Below is a small trained network, with its code and all its weights. Each question gives an input and a class and asks what happens when units are switched off, that is, made to give their printed mean instead of their output.

import numpy as np


def w(rows, s, z=0):
    codes = np.array(rows[::2]) - 128.0
    scale = np.full(codes.shape[1], s)
    scale[-1] = z or s
    return codes * scale


def norm(h):
    return h / np.sqrt((h * h).mean(-1, keepdims=True) + 1e-5)


def f(y):
    return np.maximum(y, 0)


def log_softmax(a):
    a = a - a.max(-1, keepdims=True)
    return a - np.log(np.exp(a).sum(-1, keepdims=True))


def net(x, mask):
    res = np.array(x, float).reshape(1, 8) / 4 @ E
    u = 0
    for l in range(3):
        y = f(norm(res) @ A[l][:, :-1].T + A[l][:, -1])
        res = res + np.where(mask[u : u + 5], y, B[l][:, -1]) @ B[l][:, :-1]
        u += 5
    return log_softmax(norm(res)[-1] @ U[:, :-1].T + U[:, -1])


A, B = {}, {}
E = w([
[235,161,6,39],'x0',
[165,225,243,172],'x1',
[187,54,124,117],'x2',
[99,86,162,135],'x3',
[88,108,211,128],'x4',
[174,85,134,236],'x5',
[124,78,100,192],'x6',
[161,162,246,59],'x7',
],0.0025)
A[0] = w([
[161,102,127,66,2],'0.n0',
[97,98,253,178,230],'0.n1',
[26,195,123,116,130],'0.n2',
[93,126,140,161,114],'0.n3',
[127,113,147,163,26],'0.n4',
],0.0044,0.0014)
B[0] = w([
[154,135,254,151,142],'0.n0',
[225,59,58,104,252],'0.n1',
[187,228,160,65,181],'0.n2',
[156,60,184,94,155],'0.n3',
[94,57,132,194,137],'0.n4',
],0.0036)
A[1] = w([
[101,110,67,165,141],'1.n0',
[157,91,101,69,249],'1.n1',
[94,105,170,2,190],'1.n2',
[79,100,188,157,19],'1.n3',
[140,141,96,85,84],'1.n4',
],0.0063,0.0012)
B[1] = w([
[76,164,138,88,189],'1.n0',
[108,132,159,97,240],'1.n1',
[230,180,230,35,254],'1.n2',
[181,154,105,179,166],'1.n3',
[147,61,162,254,175],'1.n4',
],0.005,0.0032)
A[2] = w([
[85,210,109,180,209],'2.n0',
[252,134,87,96,219],'2.n1',
[168,87,56,84,252],'2.n2',
[61,215,201,30,234],'2.n3',
[191,229,131,213,168],'2.n4',
],0.0045,0.0027)
B[2] = w([
[127,23,184,73,167],'2.n0',
[1,109,166,44,253],'2.n1',
[53,198,242,141,217],'2.n2',
[161,200,168,7,244],'2.n3',
[191,110,189,41,201],'2.n4',
],0.0043,0.0045)
U = w([
[191,43,161,254,125],'0',
[161,174,224,11,192],'1',
[198,196,54,208,2],'2',
[2,91,53,131,120],'3',
],0.0084,0.0074)

Each question gives the input, the list of numbers given to net, and the class t.
The units are the neurons (one row each of A and B). Each row of codes is followed by its name. A weight is (code - 128) times the scale printed after its matrix; where a second scale follows, it is the last column's (A, B and U).
mask holds one flag per neuron, layer by layer. A switched-off neuron (its flag False) gives its mean, the last column of its row in B, instead of its output. The means were averaged over made-up inputs and are rounded, as every weight is.
A unit's drop is (log p(t) with every unit on - log p(t) with that unit switched off) / (log p(t) with every unit on - log p(t) with every unit switched off).
The circuit of an input: a set's keep is (log p(t) with only the set's units on - log p(t) with every unit switched off) / (log p(t) with every unit on - log p(t) with every unit switched off). Starting from the 12 units with the biggest drops (on a tie, the unit counted first), units are removed one at a time, each time the one whose removal leaves the highest keep (on an exact tie, the one counted first), for as long as the keep stays at least 0.8.
circuit, biggest first: the units of the circuit, biggest drop first
top k neurons: the k neurons with the biggest drops, biggest first
k most important neurons of layer l: the k neurons of layer l with the biggest drops, biggest first
drop of u: that unit's drop, to one decimal
input [2,2,-1,-2,2,8,1,-3], class 0: circuit, biggest first : 2.n3
input [1,-5,-3,-6,0,-5,4,-5], class 3: circuit, biggest first : 1.n2, 2.n3
input [-5,-5,1,5,-5,1,1,3], class 0: 2 most important neurons of layer 0 : 0.n2, 0.n4
input [0,-3,3,7,1,7,6,3], class 0: 2 most important neurons of layer 2 : 2.n3, 2.n1
input [7,-7,-4,1,3,4,-4,-4], class 3: circuit, biggest first : 1.n2, 2.n3
input [3,-1,-3,3,4,3,-1,-5], class 3: top 2 neurons : 1.n2, 0.n2
input [-3,-6,-3,-2,7,6,4,6], class 0: top 2 neurons : 2.n3, 1.n2
input [-7,-4,-6,-2,-2,-2,6,0], class 3: 4 most important neurons of layer 1 : 1.n2, 1.n1, 1.n3, 1.n0
input [0,-3,-5,-5,6,3,1,-4], class 3: top 3 neurons : 1.n2, 2.n4, 1.n1
input [-5,3,4,-8,-2,-2,7,-5], class 3: 2 most important neurons of layer 0 : 0.n2, 0.n0
input [-6,5,-6,5,1,1,0,-8], class 0: 3 most important neurons of layer 2 : 2.n3, 2.n1, 2.n2
input [-7,5,4,0,-7,5,7,2], class 0: top 2 neurons : 1.n2, 2.n3
input [3,2,-1,0,-1,2,8,-4], class 3: top 2 neurons : 1.n2, 2.n3
input [-6,4,-4,-1,-2,8,7,2], class 0: top 2 neurons : 1.n2, 2.n3
input [-8,-2,-4,0,1,3,2,5], class 0: most important neuron of layer 0 : 0.n1
input [-4,6,0,7,-6,6,0,-1], class 0: drop of 2.n3 : 0.2
